Below are the code and all the weights of a small trained network. Each question names an input and a target symbol and asks about switching units off, where a switched-off unit gives its printed mean instead of its output.

import numpy as np


def w(rows, s, z=0):
    codes = np.array(rows[::2]) - 128.0
    scale = np.full(codes.shape[1], s)
    scale[-1] = z or s
    return codes * scale


def f(y):
    return np.maximum(y, 0)


def softmax(a):
    e = np.exp(a - a.max(-1, keepdims=True))
    return e / e.sum(-1, keepdims=True)


def log_softmax(a):
    a = a - a.max(-1, keepdims=True)
    return a - np.log(np.exp(a).sum(-1, keepdims=True))


def net(x, mask):
    ids = ['ΓΔΘΠαβεσψ'.index(c) for c in x.split()]
    T = len(ids)
    res = E[ids] + P[:T]
    q, k, v = (res @ M[0].T for M in (Q, K, V))
    z = softmax(np.where(np.tri(T) > 0, q @ k.T / 2**0.5, -1e9)) @ v
    res = res + np.where(mask[0], z, O[0][:, -1]) @ O[0][:, :-1]
    y = f(res @ A[0][:, :-1].T + A[0][:, -1])
    res = res + np.where(mask[1:9], y, B[0][:, -1]) @ B[0][:, :-1]
    return log_softmax(res[-1] @ U[:, :-1].T + U[:, -1])


Q, K, V, O, A, B = {}, {}, {}, {}, {}, {}
E = w([
[137,168,218],'Γ',
[79,121,184],'Δ',
[184,82,90],'Θ',
[30,93,185],'Π',
[1,59,149],'α',
[7,80,168],'β',
[124,95,128],'ε',
[14,38,103],'σ',
[134,130,172],'ψ',
],0.0096)
P = w([
[115,171,103],'0',
[154,57,194],'1',
[44,130,139],'2',
[13,43,221],'3',
[215,107,3],'4',
[38,33,216],'5',
],0.015)
Q[0] = w([
[160,87,35],'h1',
[230,197,9],'h1',
],0.016)
K[0] = w([
[175,124,152],'h1',
[165,2,204],'h1',
],0.024)
V[0] = w([
[124,14,6],'h1',
[49,132,156],'h1',
],0.021)
O[0] = w([
[75,249,190,53],'h1',
[33,128,17,255],'h1',
],0.02,0.0074)
A[0] = w([
[97,182,44,92],'n1',
[148,42,167,31],'n2',
[111,189,157,49],'n3',
[123,175,127,37],'n4',
[75,97,136,248],'n5',
[170,6,135,61],'n6',
[102,249,96,117],'n7',
[84,130,121,248],'n8',
],0.012,0.011)
B[0] = w([
[73,212,217,205],'n1',
[255,152,191,183],'n2',
[54,98,75,151],'n3',
[152,112,17,137],'n4',
[191,156,86,245],'n5',
[28,151,167,254],'n6',
[163,6,170,188],'n7',
[208,159,115,220],'n8',
],0.0095,0.028)
U = w([
[113,47,153,57],'Γ',
[86,83,91,49],'Δ',
[192,108,166,221],'Θ',
[170,141,101,121],'Π',
[143,158,205,45],'α',
[146,155,154,139],'β',
[253,130,127,241],'ε',
[64,104,165,3],'σ',
[195,54,78,210],'ψ',
],0.013,0.0068)

Each question gives the input, a string of symbols that net reads in full, and the target symbol t.
The units are the heads (2 rows each of Q, K, V and O) and the neurons (one row each of A and B). Each row of codes is followed by its name. A weight is (code - 128) times the scale printed after its matrix; where a second scale follows, it is the last column's (O, A, B and U).
mask holds one flag per unit, heads first, then neurons. A switched-off unit (its flag False) gives its mean, the last column of its rows in O or B, instead of its output. The means were averaged over made-up inputs and are rounded, as every weight is.
A unit's drop is (log p(t) with every unit on - log p(t) with that unit switched off) / (log p(t) with every unit on - log p(t) with every unit switched off).
The circuit of an input: a set's keep is (log p(t) with only the set's units on - log p(t) with every unit switched off) / (log p(t) with every unit on - log p(t) with every unit switched off). Starting from all 9 units, units are removed one at a time, each time the one whose removal leaves the highest keep (on an exact tie, the one counted first), for as long as the keep stays at least 0.8.
units of the circuit, in order: the units of the circuit, biggest drop first
most important unit: the unit with the biggest drop
k most important neurons: the k neurons with the biggest drops, biggest first
input Γ Γ β Δ ε Θ, target Γ: most important unit	n6
input ε Π ψ Γ Δ Δ, target ε: units of the circuit, in order	n6, h1
input β Δ β, target β: units of the circuit, in order	n1, h1, n6, n8
input ψ ψ ψ Π, target Θ: 2 most important neurons	n2, n6
input σ β Δ, target σ: units of the circuit, in order	h1, n3
input Δ Δ Γ Π Γ, target Δ: units of the circuit, in order	n2, n5
input ψ σ β Δ, target Θ: units of the circuit, in order	h1, n2
input α Δ β, target α: units of the circuit, in order	n1, h1, n8
input Θ β ε Γ σ, target β: units of the circuit, in order	n1, h1
input Γ Γ Π β, target Γ: 2 most important neurons	n6, n2
input ε ψ Γ Θ Δ σ, target ε: 2 most important neurons	n6, n1
input β ψ Π α, target Π: units of the circuit, in order	n6, h1, n5, n7
input β Δ Θ, target β: 3 most important neurons	n1, n6, n2
input Θ Γ Γ Δ Γ, target Γ: units of the circuit, in order	n6, h1
input ε ψ Γ, target ε: units of the circuit, in order	n6
input ψ ψ Θ β, target Θ: units of the circuit, in order	n2, h1
input ψ α Γ Γ α, target α: units of the circuit, in order	n1, h1
input Γ σ ε Γ α, target σ: units of the circuit, in order	h1, n2
input ε Γ Δ, target ε: 3 most important neurons	n6, n1, n3
input ε Δ Δ ε, target ε: 2 most important neurons	n6, n1
input Γ Δ Π α, target Γ: 4 most important neurons	n6, n2, n1, n8
input Π σ Δ Γ ε, target σ: most important unit	n1
input Δ Δ Γ Π ψ ψ, target ψ: 2 most important neurons	n1, n2
input Δ Δ Γ, target Δ: 2 most important neurons	n2, n7
input Γ β ε Γ, target Γ: 2 most important neurons	n6, n1
input Δ ψ Δ, target Δ: 3 most important neurons	n2, n7, n6
